((124, 102, 101, 117, 125, 113, 127, 126), (130, 106, 117, 136, 138, 131, 143, 138), (140, 127, 140, 122, 115, 120, 131, 113), (145, 119, 145, 124, 114, 111, 132, 114), (114, 122, 108, 129, 138, 134, 127, 138), (124, 145, 131, 117, 123, 118, 116, 124))
The entry just right of 119: 145
What is the entry just left of 132?
Answer: 111
The entry just left of the smallest entry is 102
The entry just left of 116 -> 118

[[123 132 154 127 144 115 136]
 [113 133 152 145 130 118 124]
 [136 145 112 144 124 149 137]
 [147 147 148 127 126 138 143]
 [111 115 125 126 102 133 141]
 [126 119 145 115 145 108 120]
 [138 132 139 133 128 121 103]
 [137 116 133 100 127 123 136]
 [130 137 123 148 123 133 109]
 [138 121 126 113 140 118 116]
 [144 124 128 110 145 118 116]
 [117 122 138 132 143 110 112]
 [135 135 110 123 141 139 148]]
Read off the entry directly below the smallest entry.
A: 148
Read off the entry in the top-left corner.
A: 123
Read off the minimum.
A: 100
Read off the largest entry in the last row.
A: 148
Read off the 2nd largest entry.
A: 152
The third entry in reading order is 154
Read off the bottom-left entry.
A: 135
Read off the 3rd entry from the end, reading row by row.
A: 141
The fifth-last entry, reading row by row is 110
The entry just left of the smallest entry: 133
Read off the 2nd smallest entry.
A: 102
The top entry of the column that holds the smallest entry is 127
The last entry in the row that holds the smallest entry: 136
The second entry on the diagonal from the top-right corner is 118
Read off the entry just right of the centre entry.
A: 128
Read off the fifth entry, reading row by row.
A: 144
Read off the entry just right of the smallest entry.
A: 127
Read off the 4th-last entry, reading row by row.
A: 123
The entry just right of 108: 120
Read off the entry just left of the largest entry.
A: 132
The smallest entry in the first row -> 115
The third entry on the main diagonal: 112
The third largest entry -> 149
The smallest entry in the first column: 111
The third smallest entry is 103
The entry in the top-right corner is 136
The entry directly above the smallest entry -> 133
The second entry on the main diagonal -> 133
The largest entry in the first column is 147
The second entry from the end, reading row by row -> 139

Read these off the array that follows. Indices start at 0.
1) Give the maximum.
2) Give the entry directly below the largest entry.
3) Give the entry at row 2, column 1.
4) Give the entry just left of the largest entry.
5) Give the top-left entry.
6) Give the entry in row 2 and column 2.
7) Give the entry at row 0, column 2.
[[126 134 117 133 116 129 136 129 133 131 140 123 139 133 126 110]
 [122 134 115 131 116 132 134 128 129 128 142 122 140 132 129 115]
 [125 134 114 132 118 129 136 130 132 132 139 121 136 134 125 108]
 [122 133 112 131 119 132 134 128 126 130 142 121 138 132 128 114]
 [123 133 111 129 121 131 135 131 128 132 139 119 134 134 126 111]
 [124 133 120 128 125 133 139 130 129 132 132 123 141 140 128 128]
 [123 133 119 129 119 132 137 129 131 129 136 122 141 137 129 123]
 [119 133 119 130 109 131 133 127 133 123 141 121 142 131 132 118]
 [123 133 110 130 121 132 135 130 127 132 141 120 135 133 126 111]
 [132 135 120 134 125 130 141 130 132 136 134 125 141 138 124 117]
 [129 135 115 136 118 129 136 128 130 132 143 125 139 132 125 105]
 [127 133 122 130 122 130 141 130 134 132 132 123 142 140 127 124]]
1) 143
2) 132
3) 134
4) 132
5) 126
6) 114
7) 117

[[135 131 123 129 135 132 120]
 [130 124 140 130 130 130 122]
 [129 139 127 120 129 132 141]
 [139 135 120 127 138 129 112]
 [107 137 133 135 144 121 128]
 [129 139 126 119 129 133 142]
 [129 139 127 120 129 132 141]
 [135 131 120 130 135 132 117]
 [128 136 140 133 135 124 131]
 [135 123 132 147 123 124 134]
 [120 122 134 122 115 151 123]]
The entry in the bottom-right corner: 123
What is the entry in the bottom-left corner? 120
The first entry in reading order -> 135
What is the second entry on the main diagonal? 124
The largest entry in the last row: 151
The largest entry in the first column -> 139
What is the first entry of the smallest entry's row? 107
The largest entry in the last column is 142
What is the third entry on the diagonal from the top-right corner? 129
What is the entry just right of 144? 121
What is the entry just left of the largest entry? 115
What is the first entry on the diagonal from the top-right corner? 120
What is the entry directly above the centre entry? 135
What is the third entry, reading row by row? 123
The entry directly below 107: 129
What is the fifth entry, reading row by row? 135
The second entry on the diagonal from the top-right corner is 130
The entry just left of the centre entry is 126
What is the top entry of the column that holds the largest entry? 132
The 2nd entry in reading order is 131
What is the entry just right of 147? 123
The fourth entry, reading row by row is 129
What is the entry directly below 112? 128

array([[127, 120, 116, 152, 146],
       [135, 133, 158, 134, 130],
       [119, 128, 117, 110, 117],
       [124, 129, 108, 108, 114],
       [121, 125, 102, 113, 118],
       [127, 120, 113, 150, 145],
       [117, 126, 114, 112, 119],
       [134, 135, 131, 109, 112],
       [113, 125, 109, 111, 119],
       [140, 136, 145, 119, 118],
       [122, 122, 103, 129, 130],
       [122, 122, 105, 130, 131],
       [130, 122, 126, 155, 148],
       [124, 122, 132, 151, 147],
       [132, 123, 130, 155, 148]])
The entry just left of the smallest entry is 125
The entry just right of the smallest entry -> 113
Report the entry in the bottom-left corner.
Answer: 132
The first entry in reading order: 127
Report the second-last entry, reading row by row.
Answer: 155
The fourth entry from the end, reading row by row is 123
Report the entry just right of the centre entry.
Answer: 109
Report the last entry, reading row by row.
Answer: 148
The 2nd entry on the diagonal from the top-right corner -> 134
Report the 3rd entry, reading row by row.
Answer: 116
Report the first entry of the smallest entry's row.
Answer: 121
The entry at the centre is 131
Report the 3rd entry from the end, reading row by row.
Answer: 130
The last entry in the row that holds the smallest entry -> 118
The top-right entry: 146
The 3rd smallest entry -> 105
Report the smallest entry in the last column.
Answer: 112
The first entry in the row that holds the largest entry: 135
Report the entry just left of 146.
Answer: 152
The second entry on the main diagonal -> 133
The 3rd entry on the diagonal from the top-right corner is 117
The entry directly above the centre entry -> 114
Report the smallest entry in the first column.
Answer: 113
Report the entry directly below the smallest entry.
Answer: 113
